Here is a tiny trained network, its code and every weight. The questions are about switching its units off for an input and a target symbol, where a switched-off unit gives its printed mean instead of its output.

import numpy as np


def w(rows, s, z=0):
    codes = np.array(rows[::2]) - 128.0
    scale = np.full(codes.shape[1], s)
    scale[-1] = z or s
    return codes * scale


def norm(h):
    return h / np.sqrt((h * h).mean(-1, keepdims=True) + 1e-5)


def f(y):
    return y / 2 * (1 + np.tanh(0.7978845608 * (y + 0.044715 * y**3)))


def softmax(a):
    e = np.exp(a - a.max(-1, keepdims=True))
    return e / e.sum(-1, keepdims=True)


def log_softmax(a):
    a = a - a.max(-1, keepdims=True)
    return a - np.log(np.exp(a).sum(-1, keepdims=True))


def net(x, mask):
    ids = ['αβγδεζηθλξπστφψω'.index(c) for c in x.split()]
    T = len(ids)
    res = E[ids] + P[:T]
    u = 0
    for l in range(3):
        q, k, v = (norm(res) @ M[l].T for M in (Q, K, V))
        z = softmax(np.where(np.tri(T) > 0, q @ k.T / 2**0.5, -1e9)) @ v
        res = res + np.where(mask[u], z, O[l][:, -1]) @ O[l][:, :-1]
        u += 1
        y = f(norm(res) @ A[l][:, :-1].T + A[l][:, -1])
        res = res + np.where(mask[u : u + 8], y, B[l][:, -1]) @ B[l][:, :-1]
        u += 8
    return log_softmax(norm(res)[-1] @ U[:, :-1].T + U[:, -1])


Q, K, V, O, A, B = {}, {}, {}, {}, {}, {}
E = w([
[28,139,82,3,216,74,109,113],'α',
[50,190,152,132,128,170,99,148],'β',
[74,157,158,157,65,118,127,132],'γ',
[73,166,153,159,73,127,107,138],'δ',
[140,161,201,99,226,93,204,122],'ε',
[62,183,160,143,83,142,125,144],'ζ',
[137,129,160,90,224,73,172,111],'η',
[131,103,77,147,187,66,99,61],'θ',
[167,156,190,104,239,103,173,148],'λ',
[122,188,210,108,252,148,200,157],'ξ',
[150,162,89,160,70,125,42,141],'π',
[223,120,80,196,213,132,52,130],'σ',
[227,95,140,171,132,198,189,82],'τ',
[135,29,70,135,129,200,125,114],'φ',
[173,205,135,75,87,203,126,135],'ψ',
[117,104,168,62,78,160,99,154],'ω',
],0.0032)
P = w([
[119,114,112,83,93,67,211,2],'0',
[122,147,115,105,92,121,150,18],'1',
[117,161,124,119,81,140,138,37],'2',
[111,165,135,132,92,152,129,59],'3',
[112,166,140,140,92,155,123,79],'4',
[117,166,143,144,94,156,120,98],'5',
[117,167,147,148,99,155,118,118],'6',
[122,161,146,153,94,150,122,137],'7',
[125,158,146,158,96,153,120,156],'8',
[126,155,150,160,99,150,120,178],'9',
[137,151,151,165,101,143,119,204],'10',
[142,146,154,171,101,135,114,221],'11',
[149,138,158,181,102,125,113,237],'12',
],0.0024)
Q[0] = w([
[95,235,245,221,98,174,40,219],'L0H0',
[186,28,114,148,254,36,192,115],'L0H0',
],0.0054)
K[0] = w([
[186,129,138,173,124,148,107,255],'L0H0',
[108,187,117,150,177,77,142,3],'L0H0',
],0.007)
V[0] = w([
[107,137,249,50,85,98,106,209],'L0H0',
[23,48,198,38,172,119,159,167],'L0H0',
],0.002)
O[0] = w([
[171,46,204,89,150,153,95,90,119],'L0H0',
[70,98,252,143,110,102,94,93,1],'L0H0',
],0.0031,0.00065)
A[0] = w([
[78,119,152,95,137,72,41,162,2],'L0N0',
[217,107,128,143,133,104,4,97,104],'L0N1',
[86,103,124,118,197,177,28,112,127],'L0N2',
[111,190,79,97,170,238,115,147,144],'L0N3',
[222,214,66,164,132,63,93,139,193],'L0N4',
[67,120,242,83,112,110,98,135,95],'L0N5',
[110,179,168,93,59,70,133,111,115],'L0N6',
[182,125,86,93,237,52,118,127,82],'L0N7',
],0.0028,0.00098)
B[0] = w([
[179,183,110,133,151,137,161,110,83],'L0N0',
[48,73,195,103,142,178,169,94,131],'L0N1',
[155,74,59,164,57,106,172,124,152],'L0N2',
[145,57,148,141,47,33,175,125,251],'L0N3',
[2,131,192,114,118,186,142,148,242],'L0N4',
[120,171,103,171,137,107,52,136,196],'L0N5',
[92,130,114,189,135,128,100,194,177],'L0N6',
[132,173,110,67,208,231,162,91,135],'L0N7',
],0.0026,0.0011)
Q[1] = w([
[129,125,171,57,211,20,92,121],'L1H0',
[73,232,225,170,18,164,4,223],'L1H0',
],0.0044)
K[1] = w([
[100,166,158,82,152,67,103,133],'L1H0',
[169,107,164,131,127,198,119,254],'L1H0',
],0.0078)
V[1] = w([
[52,44,55,82,100,126,79,138],'L1H0',
[57,157,137,102,252,119,92,161],'L1H0',
],0.0029)
O[1] = w([
[27,85,242,197,115,127,175,155,128],'L1H0',
[130,192,96,201,89,253,146,119,2],'L1H0',
],0.0033,0.0008)
A[1] = w([
[136,179,221,183,122,117,157,115,130],'L1N0',
[115,183,157,105,186,178,169,174,194],'L1N1',
[101,117,118,137,76,118,64,139,174],'L1N2',
[114,81,177,89,192,139,171,79,113],'L1N3',
[252,145,144,93,159,129,155,94,21],'L1N4',
[167,75,209,59,146,77,68,80,2],'L1N5',
[141,118,144,142,87,176,71,81,161],'L1N6',
[108,200,90,146,127,197,117,129,90],'L1N7',
],0.0043,0.0015)
B[1] = w([
[129,70,99,68,212,184,123,101,215],'L1N0',
[104,54,67,172,86,141,64,14,252],'L1N1',
[131,142,164,153,218,70,193,137,236],'L1N2',
[213,222,45,95,155,132,216,137,165],'L1N3',
[3,59,137,188,107,74,91,161,154],'L1N4',
[76,129,174,221,113,191,152,89,126],'L1N5',
[155,116,172,78,199,134,199,84,180],'L1N6',
[93,134,212,191,124,62,146,147,197],'L1N7',
],0.003,0.0018)
Q[2] = w([
[133,75,2,67,52,188,143,47],'L2H0',
[92,95,200,169,140,33,188,243],'L2H0',
],0.0056)
K[2] = w([
[86,147,41,94,123,85,199,37],'L2H0',
[213,53,134,123,91,197,107,254],'L2H0',
],0.0041)
V[2] = w([
[210,28,111,124,78,167,152,123],'L2H0',
[150,49,85,252,250,85,115,151],'L2H0',
],0.0025)
O[2] = w([
[89,158,206,142,38,62,141,22,6],'L2H0',
[13,176,89,104,192,7,254,42,126],'L2H0',
],0.0026,0.0017)
A[2] = w([
[156,144,78,138,139,130,197,4,188],'L2N0',
[227,97,75,139,203,197,139,26,97],'L2N1',
[199,108,154,92,143,41,159,138,129],'L2N2',
[158,173,16,125,117,56,169,163,44],'L2N3',
[103,69,146,138,12,78,158,103,84],'L2N4',
[131,117,216,215,82,108,78,167,217],'L2N5',
[254,69,62,112,143,174,175,127,253],'L2N6',
[61,114,83,221,175,174,143,107,209],'L2N7',
],0.004,0.00075)
B[2] = w([
[93,146,105,70,185,194,88,222,212],'L2N0',
[24,150,5,30,138,74,191,79,253],'L2N1',
[169,97,25,175,57,165,68,84,139],'L2N2',
[140,90,172,87,174,198,215,31,146],'L2N3',
[166,164,143,192,165,146,13,163,152],'L2N4',
[108,146,65,47,117,196,168,32,186],'L2N5',
[22,252,119,73,196,136,114,76,195],'L2N6',
[207,76,61,169,60,154,39,78,250],'L2N7',
],0.0027,0.0029)
U = w([
[73,149,53,26,190,140,173,76,248],'α',
[106,88,68,198,171,195,3,117,71],'β',
[173,48,106,194,92,106,78,114,166],'γ',
[174,22,129,154,136,67,140,133,161],'δ',
[158,140,143,145,155,115,145,135,43],'ε',
[147,151,172,92,211,106,80,209,60],'ζ',
[145,133,150,144,177,105,132,151,53],'η',
[148,112,158,138,176,101,140,162,117],'θ',
[180,210,150,172,162,148,156,125,91],'λ',
[180,230,147,163,154,151,146,122,49],'ξ',
[82,44,125,86,73,152,231,247,118],'π',
[108,180,119,215,42,210,224,105,41],'σ',
[213,148,132,71,71,17,195,66,189],'τ',
[15,194,185,146,79,31,107,124,123],'φ',
[179,196,143,35,13,153,39,154,116],'ψ',
[109,64,253,90,140,190,136,24,172],'ω',
],0.007,0.0019)

Each question gives the input, a string of symbols that net reads in full, and the target symbol t.
The units are the heads (2 rows each of Q, K, V and O) and the neurons (one row each of A and B). Each row of codes is followed by its name. A weight is (code - 128) times the scale printed after its matrix; where a second scale follows, it is the last column's (O, A, B and U).
mask holds one flag per unit, layer by layer, with each layer's heads first. A switched-off unit (its flag False) gives its mean, the last column of its rows in O or B, instead of its output. The means were averaged over made-up inputs and are rounded, as every weight is.
A unit's drop is (log p(t) with every unit on - log p(t) with that unit switched off) / (log p(t) with every unit on - log p(t) with every unit switched off).
The circuit of an input: a set's keep is (log p(t) with only the set's units on - log p(t) with every unit switched off) / (log p(t) with every unit on - log p(t) with every unit switched off). Starting from the 12 units with the biggest drops (on a tie, the unit counted first), units are removed one at a time, each time the one whose removal leaves the highest keep (on an exact tie, the one counted first), for as long as the keep stays at least 0.8.
circuit, biggest first: the units of the circuit, biggest drop first
most important unit: the unit with the biggest drop
k most important neurons: the k neurons with the biggest drops, biggest first
top k neurons in layer l: the k neurons of layer l with the biggest drops, biggest first
input β ψ ξ π, target ψ: circuit, biggest first : [L2H0, L1N1, L1N0]
input ω π φ ω β η ψ φ ζ σ ζ, target σ: circuit, biggest first : [L2N5, L2N1, L2N6, L2N0]
input η ξ ψ η σ β, target σ: top neuron in layer 1 : [L1N4]
input θ ζ ε σ ε π ω ω σ ζ, target ω: circuit, biggest first : [L0H0, L1N0, L2N0]
input ε τ π π τ ζ λ π φ, target α: circuit, biggest first : [L2N6, L1N1]
input τ ω π α φ π θ θ, target β: circuit, biggest first : [L2N7, L1H0, L0N4]
input σ ξ θ λ η λ θ π δ ξ, target β: circuit, biggest first : [L1N1, L2N7]
input φ ω δ τ φ ω ξ φ δ λ λ, target β: circuit, biggest first : [L1H0, L1N1]
input ψ ψ ω ω, target ω: circuit, biggest first : [L1N5, L0H0]
input β τ θ α ε τ δ γ ζ δ β α λ, target α: circuit, biggest first : [L2N1, L1N1, L0N7]
input π ψ φ θ φ σ ξ ω ξ ξ φ φ π, target φ: circuit, biggest first : [L2H0, L1H0]
input α τ δ, target τ: top 3 neurons in layer 1 : [L1N1, L1N4, L1N2]
input φ ε θ φ η φ θ ω ξ ψ λ β, target ψ: 3 most important neurons : [L1N1, L2N5, L2N1]
input φ θ σ ψ δ φ ξ ζ ω λ β τ π, target τ: 2 most important neurons : [L1N2, L2N0]
input δ λ β β σ σ λ δ, target σ: most important unit : L0N4
input η τ φ ζ η φ φ, target γ: top 4 neurons in layer 2 : [L2N4, L2N2, L2N1, L2N6]
input τ λ τ γ λ θ γ θ π ω β φ, target α: 4 most important neurons : [L2N6, L1N7, L1N4, L2N7]
input ζ ψ θ γ σ δ φ ε β ε λ β λ, target β: 4 most important neurons : [L1N4, L1N1, L1N6, L2N7]
input ζ θ β θ π, target π: 3 most important neurons : [L0N4, L1N1, L1N2]
input η ψ π β δ τ, target α: circuit, biggest first : [L2N1]
input η β δ φ γ η σ π ω π, target ω: 2 most important neurons : [L0N1, L2N5]
input α φ θ ζ, target φ: 2 most important neurons : [L1N2, L2N1]
input ε λ α φ π ψ α, target β: 2 most important neurons : [L2N1, L1N7]
input θ α τ θ α α ψ α δ, target ψ: top 2 neurons in layer 1 : [L1N1, L1N3]
input σ δ ξ β ζ λ β γ δ τ λ δ, target τ: 2 most important neurons : [L1N2, L2N0]
input ω γ π ζ, target π: top 2 neurons in layer 2 : [L2N6, L2N7]
input ε δ φ ζ ω τ φ β, target φ: most important unit : L2N7
